Below are the code and all the weights of a small trained network. Each question names an input and a class and asks about switching units off, where a switched-off unit gives its printed mean instead of its output.

import numpy as np


def w(rows, s, z=0):
    codes = np.array(rows[::2]) - 128.0
    scale = np.full(codes.shape[1], s)
    scale[-1] = z or s
    return codes * scale


def f(y):
    return np.maximum(y, 0)


def log_softmax(a):
    a = a - a.max(-1, keepdims=True)
    return a - np.log(np.exp(a).sum(-1, keepdims=True))


def net(x, mask):
    res = np.array(x, float).reshape(1, 6) / 4 @ E
    y = f(res @ A[0][:, :-1].T + A[0][:, -1])
    res = res + np.where(mask, y, B[0][:, -1]) @ B[0][:, :-1]
    return log_softmax(res[-1] @ U[:, :-1].T + U[:, -1])


A, B = {}, {}
E = w([
[124,127,126],'x0',
[132,129,124],'x1',
[247,212,45],'x2',
[123,27,15],'x3',
[130,130,127],'x4',
[253,27,210],'x5',
],0.006)
A[0] = w([
[106,68,47,57],'n1',
[41,74,167,52],'n2',
[184,63,196,112],'n3',
[192,179,59,80],'n4',
[100,87,47,93],'n5',
[114,205,192,80],'n6',
[200,159,79,102],'n7',
[133,188,182,230],'n8',
[200,189,66,75],'n9',
[139,195,208,138],'n10',
[209,165,79,125],'n11',
[209,56,177,1],'n12',
[183,74,163,193],'n13',
[184,57,172,53],'n14',
[38,54,175,25],'n15',
[109,233,209,60],'n16',
[2,204,78,45],'n17',
[189,185,77,67],'n18',
[59,87,157,68],'n19',
[194,183,78,46],'n20',
[27,174,65,52],'n21',
[100,77,45,77],'n22',
[190,185,96,104],'n23',
],0.0077,0.0049)
B[0] = w([
[212,87,135,176],'n1',
[107,136,243,187],'n2',
[156,202,116,218],'n3',
[94,105,216,216],'n4',
[229,81,114,188],'n5',
[236,38,91,185],'n6',
[76,116,207,209],'n7',
[129,47,60,255],'n8',
[91,108,207,219],'n9',
[165,56,82,210],'n10',
[71,112,196,231],'n11',
[201,202,141,185],'n12',
[132,205,93,245],'n13',
[180,185,144,188],'n14',
[109,129,232,189],'n15',
[237,44,101,202],'n16',
[241,183,166,251],'n17',
[95,103,213,199],'n18',
[114,130,223,174],'n19',
[98,108,217,190],'n20',
[254,212,171,222],'n21',
[241,74,128,185],'n22',
[94,101,186,208],'n23',
],0.0068,0.0045)
U = w([
[182,248,141,12],'0',
[78,107,200,34],'1',
[122,129,108,254],'2',
[168,45,95,25],'3',
[110,136,112,243],'4',
[112,145,111,228],'5',
[53,143,61,55],'6',
],0.014,0.0076)

Each question gives the input, the list of numbers given to net, and the class t.
The units are the neurons (one row each of A and B). Each row of codes is followed by its name. A weight is (code - 128) times the scale printed after its matrix; where a second scale follows, it is the last column's (A, B and U).
mask holds one flag per neuron, in row order. A switched-off neuron (its flag False) gives its mean, the last column of its row in B, instead of its output. The means were averaged over made-up inputs and are rounded, as every weight is.
A unit's drop is (log p(t) with every unit on - log p(t) with that unit switched off) / (log p(t) with every unit on - log p(t) with every unit switched off).
The circuit of an input: a set's keep is (log p(t) with only the set's units on - log p(t) with every unit switched off) / (log p(t) with every unit on - log p(t) with every unit switched off). Starting from the 12 units with the biggest drops (on a tie, the unit counted first), units are removed one at a time, each time the one whose removal leaves the highest keep (on an exact tie, the one counted first), for as long as the keep stays at least 0.8.
units of the circuit, in order: the units of the circuit, biggest drop first
top k neurons: the k neurons with the biggest drops, biggest first
drop when u is switched off: that unit's drop, to one decimal
input [1,-7,-4,-3,-6,-7], class 0: units of the circuit, in order : (n17)
input [6,7,-2,7,0,-6], class 3: top 3 neurons : (n22; n5; n1)
input [0,6,-2,7,-6,-5], class 3: units of the circuit, in order : (n22; n5)
input [5,1,2,3,5,-6], class 0: units of the circuit, in order : (n21; n17)
input [-4,-7,-5,-8,-2,-2], class 3: units of the circuit, in order : (n16; n6; n10)
input [-5,-2,-2,6,0,-4], class 3: top 4 neurons : (n22; n5; n1; n13)
input [1,7,-3,-5,-4,-8], class 0: top 2 neurons : (n17; n21)
input [-3,6,6,-7,6,3], class 3: drop when n8 is switched off : 0.2
input [6,3,6,0,-1,-5], class 1: drop when n7 is switched off : 0.1
input [-1,7,-6,-6,-6,-8], class 0: drop when n8 is switched off : -0.1
